Below is a small trained network, with its code and all its weights. Each question gives an input and a target symbol and asks what happens when units are switched off, that is, made to give their printed mean instead of their output.

import numpy as np


def w(rows, s, z=0):
    codes = np.array(rows[::2]) - 128.0
    scale = np.full(codes.shape[1], s)
    scale[-1] = z or s
    return codes * scale


def f(y):
    return np.maximum(y, 0)


def softmax(a):
    e = np.exp(a - a.max(-1, keepdims=True))
    return e / e.sum(-1, keepdims=True)


def log_softmax(a):
    a = a - a.max(-1, keepdims=True)
    return a - np.log(np.exp(a).sum(-1, keepdims=True))


def net(x, mask):
    ids = ['γδζηθλμπστφψ'.index(c) for c in x.split()]
    T = len(ids)
    res = E[ids] + P[:T]
    r = res
    for j in range(2):
        rows = slice(2 * j, 2 * j + 2)
        q, k, v = (r @ M[0][rows].T for M in (Q, K, V))
        z = softmax(np.where(np.tri(T) > 0, q @ k.T / 2**0.5, -1e9)) @ v
        o = O[0][rows]
        res = res + np.where(mask[j], z, o[:, -1]) @ o[:, :-1]
    y = f(res @ A[0][:, :-1].T + A[0][:, -1])
    res = res + np.where(mask[2:10], y, B[0][:, -1]) @ B[0][:, :-1]
    return log_softmax(res[-1] @ U[:, :-1].T + U[:, -1])


Q, K, V, O, A, B = {}, {}, {}, {}, {}, {}
E = w([
[215,156,96,176,130,114],'γ',
[109,191,102,179,56,123],'δ',
[168,170,109,182,130,180],'ζ',
[52,122,120,58,109,169],'η',
[107,114,148,132,59,41],'θ',
[146,58,58,77,180,94],'λ',
[181,130,168,38,170,139],'μ',
[158,125,92,112,139,150],'π',
[143,140,97,123,108,123],'σ',
[187,110,100,107,134,120],'τ',
[59,250,88,117,181,62],'φ',
[180,114,53,126,105,164],'ψ',
],0.021)
P = w([
[150,2,207,230,174,170],'0',
[177,108,116,190,117,162],'1',
[180,130,84,165,125,169],'2',
[165,157,78,151,118,151],'3',
[165,159,70,124,125,146],'4',
[169,166,81,109,136,139],'5',
[140,178,68,93,111,107],'6',
[143,199,70,81,104,95],'7',
[146,191,71,63,139,106],'8',
[161,183,65,44,182,114],'9',
[106,203,49,37,117,73],'10',
[171,173,64,74,138,108],'11',
],0.006)
Q[0] = w([
[75,101,174,166,138,78],'H0',
[145,184,94,156,102,120],'H0',
[210,160,6,113,118,155],'H1',
[78,30,182,106,216,104],'H1',
],0.013)
K[0] = w([
[194,87,208,250,10,122],'H0',
[47,198,160,50,96,30],'H0',
[75,177,82,2,211,66],'H1',
[205,29,122,193,44,227],'H1',
],0.0078)
V[0] = w([
[176,98,138,142,110,21],'H0',
[38,82,94,47,110,196],'H0',
[94,87,38,171,119,58],'H1',
[137,2,136,36,133,66],'H1',
],0.0073)
O[0] = w([
[217,133,108,133,94,3,150],'H0',
[30,144,113,68,88,160,173],'H0',
[32,69,58,188,139,55,235],'H1',
[91,209,34,81,119,100,253],'H1',
],0.0069,0.0048)
A[0] = w([
[116,88,75,181,112,126,67],'N0',
[120,101,112,123,77,89,199],'N1',
[107,150,92,2,162,110,59],'N2',
[87,219,82,135,135,194,67],'N3',
[152,159,85,129,137,88,69],'N4',
[176,131,123,95,94,200,252],'N5',
[151,130,96,51,107,198,151],'N6',
[142,150,88,96,174,141,35],'N7',
],0.0091,0.0029)
B[0] = w([
[223,46,163,165,39,231,173],'N0',
[183,61,130,162,137,113,180],'N1',
[138,201,104,176,127,173,247],'N2',
[122,99,83,116,191,47,189],'N3',
[151,180,154,176,186,137,191],'N4',
[99,160,195,2,108,136,176],'N5',
[86,135,173,145,62,21,197],'N6',
[58,160,193,200,76,132,179],'N7',
],0.0067,0.013)
U = w([
[189,174,144,160,160,148,4],'γ',
[60,167,190,244,66,175,87],'δ',
[124,199,156,183,166,254,142],'ζ',
[11,116,139,126,93,131,200],'η',
[152,143,145,153,98,55,70],'θ',
[132,153,17,162,167,165,160],'λ',
[170,236,168,103,120,138,122],'μ',
[121,111,127,99,177,163,205],'π',
[115,113,135,127,160,139,167],'σ',
[160,99,110,66,197,113,160],'τ',
[69,150,183,190,216,106,111],'φ',
[154,103,78,78,69,223,119],'ψ',
],0.0083,0.0039)

Each question gives the input, a string of symbols that net reads in full, and the target symbol t.
The units are the heads (2 rows each of Q, K, V and O) and the neurons (one row each of A and B). Each row of codes is followed by its name. A weight is (code - 128) times the scale printed after its matrix; where a second scale follows, it is the last column's (O, A, B and U).
mask holds one flag per unit, heads first, then neurons. A switched-off unit (its flag False) gives its mean, the last column of its rows in O or B, instead of its output. The means were averaged over made-up inputs and are rounded, as every weight is.
A unit's drop is (log p(t) with every unit on - log p(t) with that unit switched off) / (log p(t) with every unit on - log p(t) with every unit switched off).
The circuit of an input: a set's keep is (log p(t) with only the set's units on - log p(t) with every unit switched off) / (log p(t) with every unit on - log p(t) with every unit switched off). Starting from all 10 units, units are removed one at a time, each time the one whose removal leaves the highest keep (on an exact tie, the one counted first), for as long as the keep stays at least 0.8.
circuit, biggest first: the units of the circuit, biggest drop first
top k neurons: the k neurons with the biggest drops, biggest first
heads that matter: for each layer, one digit per head in row order, 1 if its drop is at least 0.15 and else 0, layers parted by /
drop of u: that unit's drop, to one decimal
input τ η ψ π σ λ ψ μ δ, target μ: heads that matter => 01
input γ μ γ, target μ: heads that matter => 01
input μ μ σ φ θ μ, target μ: heads that matter => 01
input δ ψ λ λ θ λ σ μ σ, target μ: circuit, biggest first => (H1 N5)
input λ λ μ τ τ π, target μ: circuit, biggest first => (H1 N5 N6)
input ψ μ θ ψ λ γ θ δ π π θ δ, target θ: heads that matter => 10
input λ ζ λ η ζ γ λ δ, target λ: circuit, biggest first => (H1 N3 N6)
input η δ δ λ μ ζ σ ψ, target μ: top 2 neurons => (N5 N6)
input ψ γ μ, target μ: circuit, biggest first => (H1 N5 N6)
input μ λ ψ λ λ τ, target λ: circuit, biggest first => (H1 N5)
input ζ ζ δ ψ ψ ζ λ τ η ζ π, target η: circuit, biggest first => (H0 N6)
input π δ δ η θ λ ζ λ γ, target λ: circuit, biggest first => (H1 N6)
input η ψ σ, target η: circuit, biggest first => (H0 N6 N4)
input η λ ψ λ ζ λ λ ψ π, target λ: circuit, biggest first => (H1 N5)
input ψ ψ μ λ ζ ψ δ, target λ: top 2 neurons => (N6 N3)
input λ ψ λ σ λ θ λ γ, target λ: top neuron => (N6)
input λ σ π λ λ τ τ ψ λ ζ, target λ: top neuron => (N3)
input λ η δ λ ψ θ δ δ ζ λ π, target λ: drop of N1 => 0.0
input π ζ λ δ π λ ψ λ π τ, target λ: drop of N6 => 0.0
input γ ψ τ λ δ λ ψ η ζ, target η: drop of H0 => 0.7
input γ ψ σ ψ, target ψ: top neuron => (N0)
